Below is a small trained network, with its code and all its weights. Each question gives an input and a class and asks what happens when units are switched off, that is, made to give their printed mean instead of their output.

import numpy as np


def w(rows, s, z=0):
    codes = np.array(rows[::2]) - 128.0
    scale = np.full(codes.shape[1], s)
    scale[-1] = z or s
    return codes * scale


def f(y):
    return y / 2 * (1 + np.tanh(0.7978845608 * (y + 0.044715 * y**3)))


def log_softmax(a):
    a = a - a.max(-1, keepdims=True)
    return a - np.log(np.exp(a).sum(-1, keepdims=True))


def net(x, mask):
    res = np.array(x, float).reshape(1, 3) / 4 @ E
    y = f(res @ A[0][:, :-1].T + A[0][:, -1])
    res = res + np.where(mask, y, B[0][:, -1]) @ B[0][:, :-1]
    return log_softmax(res[-1] @ U[:, :-1].T + U[:, -1])


A, B = {}, {}
E = w([
[254,177,98,161,153,173],'x0',
[118,157,233,192,140,140],'x1',
[128,116,94,195,166,23],'x2',
],0.0096)
A[0] = w([
[185,131,41,117,141,149,79],'neuron 1',
[189,150,98,181,145,86,27],'neuron 2',
[211,144,237,216,127,144,15],'neuron 3',
[96,98,164,68,104,150,135],'neuron 4',
[144,101,6,115,127,37,94],'neuron 5',
[116,132,80,124,152,100,68],'neuron 6',
[191,137,133,106,137,206,73],'neuron 7',
[152,101,66,124,145,78,95],'neuron 8',
[54,130,91,156,136,99,96],'neuron 9',
[71,116,90,63,126,100,131],'neuron 10',
[123,103,26,27,105,207,177],'neuron 11',
[116,120,116,125,119,104,115],'neuron 12',
[116,111,118,85,116,103,120],'neuron 13',
[51,121,229,135,126,107,66],'neuron 14',
[124,133,128,130,124,131,125],'neuron 15',
[99,101,126,144,130,86,79],'neuron 16',
[24,109,158,45,107,165,199],'neuron 17',
[102,147,212,153,125,217,106],'neuron 18',
[128,156,160,169,131,81,64],'neuron 19',
[86,126,118,143,121,75,85],'neuron 20',
[69,130,219,139,103,101,70],'neuron 21',
[123,126,140,134,130,131,134],'neuron 22',
[215,156,136,103,114,194,67],'neuron 23',
[189,163,66,219,133,90,2],'neuron 24',
[114,136,211,130,137,201,88],'neuron 25',
[178,121,117,171,155,108,50],'neuron 26',
[125,143,117,121,127,102,133],'neuron 27',
[111,122,92,140,127,83,144],'neuron 28',
[121,131,162,216,153,90,35],'neuron 29',
[99,143,70,52,122,183,161],'neuron 30',
[126,134,162,125,125,148,112],'neuron 31',
[82,112,130,137,142,57,87],'neuron 32',
[140,143,97,165,156,122,55],'neuron 33',
[52,100,78,66,99,96,144],'neuron 34',
[129,126,178,250,148,65,5],'neuron 35',
[120,145,178,128,113,162,99],'neuron 36',
[109,102,164,77,121,141,96],'neuron 37',
[70,118,115,149,132,74,87],'neuron 38',
],0.013,0.0038)
B[0] = w([
[129,77,164,88,57,165,191],'neuron 1',
[67,131,135,66,112,92,172],'neuron 2',
[162,254,86,131,193,126,209],'neuron 3',
[86,146,158,100,131,84,178],'neuron 4',
[92,135,44,164,28,116,227],'neuron 5',
[118,129,100,141,104,124,148],'neuron 6',
[214,122,123,140,119,174,195],'neuron 7',
[110,99,60,128,81,99,176],'neuron 8',
[144,136,114,181,138,169,181],'neuron 9',
[130,193,82,143,175,122,187],'neuron 10',
[143,85,192,49,207,200,244],'neuron 11',
[115,135,116,152,136,143,140],'neuron 12',
[136,148,99,126,159,107,150],'neuron 13',
[117,24,180,128,77,124,222],'neuron 14',
[130,130,132,129,127,127,128],'neuron 15',
[162,120,115,163,140,148,165],'neuron 16',
[42,156,148,85,152,39,237],'neuron 17',
[142,169,127,178,59,67,206],'neuron 18',
[135,110,143,131,175,127,163],'neuron 19',
[157,124,115,171,139,158,174],'neuron 20',
[134,29,161,129,95,106,207],'neuron 21',
[130,131,141,141,134,122,133],'neuron 22',
[220,120,121,144,111,182,206],'neuron 23',
[46,115,117,44,113,62,188],'neuron 24',
[132,162,119,169,65,84,191],'neuron 25',
[86,154,146,87,112,129,155],'neuron 26',
[110,119,108,134,132,138,136],'neuron 27',
[91,113,75,163,135,156,169],'neuron 28',
[128,104,160,124,201,144,187],'neuron 29',
[164,122,140,70,198,121,197],'neuron 30',
[140,143,143,145,114,107,143],'neuron 31',
[183,108,103,177,151,155,195],'neuron 32',
[101,130,132,96,115,120,141],'neuron 33',
[125,229,71,158,187,134,212],'neuron 34',
[122,90,173,119,234,156,215],'neuron 35',
[135,151,137,155,96,102,160],'neuron 36',
[99,140,154,110,120,105,155],'neuron 37',
[163,125,117,183,138,173,190],'neuron 38',
],0.043,0.011)
U = w([
[59,199,143,45,237,102,254],'0',
[70,118,180,159,40,21,49],'1',
[131,173,15,221,111,149,129],'2',
[145,8,170,181,191,175,66],'3',
[203,53,176,64,134,220,74],'4',
[217,234,92,182,80,132,130],'5',
[52,99,85,70,3,100,60],'6',
],0.0048,0.0024)

Each question gives the input, the list of numbers given to net, and the class t.
The units are the neurons (one row each of A and B). Each row of codes is followed by its name. A weight is (code - 128) times the scale printed after its matrix; where a second scale follows, it is the last column's (A, B and U).
mask holds one flag per neuron, in row order. A switched-off neuron (its flag False) gives its mean, the last column of its row in B, instead of its output. The means were averaged over made-up inputs and are rounded, as every weight is.
A unit's drop is (log p(t) with every unit on - log p(t) with that unit switched off) / (log p(t) with every unit on - log p(t) with every unit switched off).
The circuit of an input: a set's keep is (log p(t) with only the set's units on - log p(t) with every unit switched off) / (log p(t) with every unit on - log p(t) with every unit switched off). Starting from the 12 units with the biggest drops (on a tie, the unit counted first), units are removed one at a time, each time the one whose removal leaves the highest keep (on an exact tie, the one counted first), for as long as the keep stays at least 0.8.
units of the circuit, in order: the units of the circuit, biggest drop first
most important unit: the unit with the biggest drop
top k neurons: the k neurons with the biggest drops, biggest first
drop when u is switched off: that unit's drop, to one decimal
input [-3,1,2], class 3: units of the circuit, in order => (neuron 3)
input [8,-8,0], class 4: top 2 neurons => (neuron 11; neuron 23)
input [1,-3,0], class 4: units of the circuit, in order => (neuron 17; neuron 11)
input [1,4,-8], class 5: top 2 neurons => (neuron 23; neuron 7)
input [1,0,-7], class 4: top 4 neurons => (neuron 11; neuron 23; neuron 7; neuron 34)
input [8,2,1], class 0: top 4 neurons => (neuron 24; neuron 3; neuron 2; neuron 5)
input [0,4,1], class 3: top 3 neurons => (neuron 17; neuron 34; neuron 5)
input [-4,8,0], class 1: top 3 neurons => (neuron 18; neuron 11; neuron 25)
input [0,3,1], class 3: top 4 neurons => (neuron 17; neuron 34; neuron 5; neuron 24)
input [-6,0,3], class 2: top 2 neurons => (neuron 11; neuron 34)
input [-8,0,7], class 2: top 2 neurons => (neuron 34; neuron 5)
input [-3,6,1], class 3: top 2 neurons => (neuron 35; neuron 5)
input [0,5,0], class 1: top 2 neurons => (neuron 11; neuron 34)
input [1,7,-6], class 5: most important unit => neuron 3
input [1,1,-1], class 5: top 3 neurons => (neuron 11; neuron 17; neuron 14)
input [-6,2,1], class 3: drop when neuron 5 is switched off => 0.2
input [-3,4,1], class 3: drop when neuron 5 is switched off => 0.1
